Below are the code and all the weights of a small trained network. Each question names an input and a target symbol and asks about switching units off, where a switched-off unit gives its printed mean instead of its output.

import numpy as np


def w(rows, s, z=0):
    codes = np.array(rows[::2]) - 128.0
    scale = np.full(codes.shape[1], s)
    scale[-1] = z or s
    return codes * scale


def norm(h):
    return h / np.sqrt((h * h).mean(-1, keepdims=True) + 1e-5)


def softmax(a):
    e = np.exp(a - a.max(-1, keepdims=True))
    return e / e.sum(-1, keepdims=True)


def log_softmax(a):
    a = a - a.max(-1, keepdims=True)
    return a - np.log(np.exp(a).sum(-1, keepdims=True))


def net(x, mask):
    ids = ['ΓΔΠΩβημξστ'.index(c) for c in x.split()]
    T = len(ids)
    res = E[ids] + P[:T]
    u = 0
    for l in range(2):
        r = norm(res)
        for j in range(3):
            rows = slice(4 * j, 4 * j + 4)
            q, k, v = (r @ M[l][rows].T for M in (Q, K, V))
            z = softmax(np.where(np.tri(T) > 0, q @ k.T / 4**0.5, -1e9)) @ v
            o = O[l][rows]
            res = res + np.where(mask[u + j], z, o[:, -1]) @ o[:, :-1]
        u += 3
    return log_softmax(norm(res)[-1] @ U[:, :-1].T + U[:, -1])


Q, K, V, O = {}, {}, {}, {}
E = w([
[146,129,170],'Γ',
[7,86,192],'Δ',
[81,76,121],'Π',
[204,72,224],'Ω',
[122,156,214],'β',
[163,104,162],'η',
[71,112,130],'μ',
[1,84,149],'ξ',
[49,99,122],'σ',
[175,62,169],'τ',
],0.00092)
P = w([
[86,121,117],'0',
[221,117,198],'1',
[100,109,104],'2',
[235,142,213],'3',
[58,138,233],'4',
[123,130,98],'5',
[254,153,186],'6',
[57,100,243],'7',
[115,142,58],'8',
],0.004)
Q[0] = w([
[189,171,149],'0.h0',
[203,190,158],'0.h0',
[158,165,88],'0.h0',
[2,33,224],'0.h0',
[91,105,177],'0.h1',
[152,157,65],'0.h1',
[141,101,188],'0.h1',
[108,129,130],'0.h1',
[158,120,143],'0.h2',
[161,121,134],'0.h2',
[151,122,133],'0.h2',
[146,126,133],'0.h2',
],0.0089)
K[0] = w([
[38,118,147],'0.h0',
[2,95,157],'0.h0',
[91,158,216],'0.h0',
[191,69,14],'0.h0',
[155,100,90],'0.h1',
[85,151,173],'0.h1',
[170,125,95],'0.h1',
[116,88,110],'0.h1',
[169,111,128],'0.h2',
[165,116,125],'0.h2',
[153,124,135],'0.h2',
[147,117,114],'0.h2',
],0.0074)
V[0] = w([
[158,20,73],'0.h0',
[163,37,156],'0.h0',
[174,19,161],'0.h0',
[147,87,255],'0.h0',
[142,172,162],'0.h1',
[133,158,187],'0.h1',
[144,178,189],'0.h1',
[95,90,85],'0.h1',
[187,113,167],'0.h2',
[127,131,130],'0.h2',
[175,100,159],'0.h2',
[118,149,136],'0.h2',
],0.0035)
O[0] = w([
[200,99,3,143],'0.h0',
[175,48,90,195],'0.h0',
[179,35,83,205],'0.h0',
[167,26,179,252],'0.h0',
[74,102,161,120],'0.h1',
[96,81,132,159],'0.h1',
[71,82,151,140],'0.h1',
[194,142,119,133],'0.h1',
[51,138,116,140],'0.h2',
[129,127,127,128],'0.h2',
[67,145,124,149],'0.h2',
[144,110,115,126],'0.h2',
],0.0031,0.0017)
Q[1] = w([
[190,151,107],'1.h0',
[150,154,114],'1.h0',
[184,155,107],'1.h0',
[110,143,132],'1.h0',
[144,240,57],'1.h1',
[233,195,176],'1.h1',
[239,184,178],'1.h1',
[27,22,181],'1.h1',
[159,172,118],'1.h2',
[201,198,138],'1.h2',
[164,144,155],'1.h2',
[254,219,165],'1.h2',
],0.0061)
K[1] = w([
[170,153,143],'1.h0',
[143,138,125],'1.h0',
[162,154,135],'1.h0',
[128,129,117],'1.h0',
[148,174,182],'1.h1',
[111,224,104],'1.h1',
[112,208,103],'1.h1',
[104,8,96],'1.h1',
[94,122,116],'1.h2',
[55,115,130],'1.h2',
[102,133,142],'1.h2',
[58,118,139],'1.h2',
],0.011)
V[1] = w([
[143,143,134],'1.h0',
[91,97,97],'1.h0',
[111,102,78],'1.h0',
[78,105,122],'1.h0',
[177,141,38],'1.h1',
[84,53,139],'1.h1',
[234,104,166],'1.h1',
[68,93,3],'1.h1',
[104,140,64],'1.h2',
[108,108,148],'1.h2',
[180,136,186],'1.h2',
[67,138,47],'1.h2',
],0.0045)
O[1] = w([
[125,119,116,130],'1.h0',
[157,146,160,106],'1.h0',
[162,120,161,101],'1.h0',
[150,149,144,109],'1.h0',
[131,199,101,135],'1.h1',
[217,88,112,197],'1.h1',
[116,116,42,220],'1.h1',
[253,184,170,131],'1.h1',
[139,91,162,48],'1.h2',
[107,124,122,142],'1.h2',
[136,172,103,212],'1.h2',
[127,81,162,4],'1.h2',
],0.0054,0.0025)
U = w([
[23,159,94,102],'Γ',
[167,24,229,91],'Δ',
[182,224,133,60],'Π',
[211,2,55,203],'Ω',
[13,29,171,254],'β',
[94,226,28,79],'η',
[133,191,174,72],'μ',
[187,105,216,124],'ξ',
[162,180,190,94],'σ',
[181,127,40,147],'τ',
],0.008,0.0017)

Each question gives the input, a string of symbols that net reads in full, and the target symbol t.
The units are the heads (4 rows each of Q, K, V and O). Each row of codes is followed by its name. A weight is (code - 128) times the scale printed after its matrix; where a second scale follows, it is the last column's (O and U).
mask holds one flag per head, layer by layer. A switched-off head (its flag False) gives its mean, the last column of its rows in O, instead of its output. The means were averaged over made-up inputs and are rounded, as every weight is.
A unit's drop is (log p(t) with every unit on - log p(t) with that unit switched off) / (log p(t) with every unit on - log p(t) with every unit switched off).
The circuit of an input: a set's keep is (log p(t) with only the set's units on - log p(t) with every unit switched off) / (log p(t) with every unit on - log p(t) with every unit switched off). Starting from all 6 units, units are removed one at a time, each time the one whose removal leaves the highest keep (on an exact tie, the one counted first), for as long as the keep stays at least 0.8.
units of the circuit, in order: the units of the circuit, biggest drop first
heads that matter: for each layer, one digit per head in row order, 1 if its drop is at least 0.15 and else 0, layers parted by /
input β Δ Δ β Π μ Ω, target β: units of the circuit, in order -> (1.h1; 0.h0; 0.h2)
input β β Ω μ, target β: units of the circuit, in order -> (1.h1; 0.h0; 0.h2)
input β τ β Δ Γ Ω τ η, target Ω: units of the circuit, in order -> (0.h0)
input β ξ Ω ξ σ β η, target β: units of the circuit, in order -> (1.h1; 0.h0; 0.h2)
input Γ β μ η, target Γ: heads that matter -> 111 / 010
input β τ η β Δ, target η: heads that matter -> 111 / 011
input Δ Π β η σ Δ Ω, target Δ: units of the circuit, in order -> (0.h0; 1.h1; 1.h2)
input β Π Δ β, target β: heads that matter -> 101 / 010
input Ω Ω Γ τ ξ β Γ, target Ω: heads that matter -> 000 / 010
input ξ σ Ω β Ω η Ω β, target η: units of the circuit, in order -> (0.h0; 1.h2)
input Δ η Ω β τ Ω η, target Δ: heads that matter -> 110 / 010
input β σ Δ Δ σ, target Δ: heads that matter -> 100 / 010
input β Γ η η Γ, target η: units of the circuit, in order -> (1.h2; 0.h0)
input ξ β Δ Γ μ, target Δ: units of the circuit, in order -> (1.h1)
input η Γ Ω η σ, target Ω: heads that matter -> 110 / 010
input Π Ω η Ω Π, target η: units of the circuit, in order -> (0.h1; 1.h1; 0.h2; 1.h2)
input β Ω Π Γ Ω β μ, target β: heads that matter -> 100 / 010
input Ω β ξ μ β η β η, target η: heads that matter -> 100 / 000
input β Δ η Γ Ω Π τ, target β: heads that matter -> 101 / 010
input ξ ξ Ω Ω ξ, target Ω: units of the circuit, in order -> (0.h0; 1.h1)
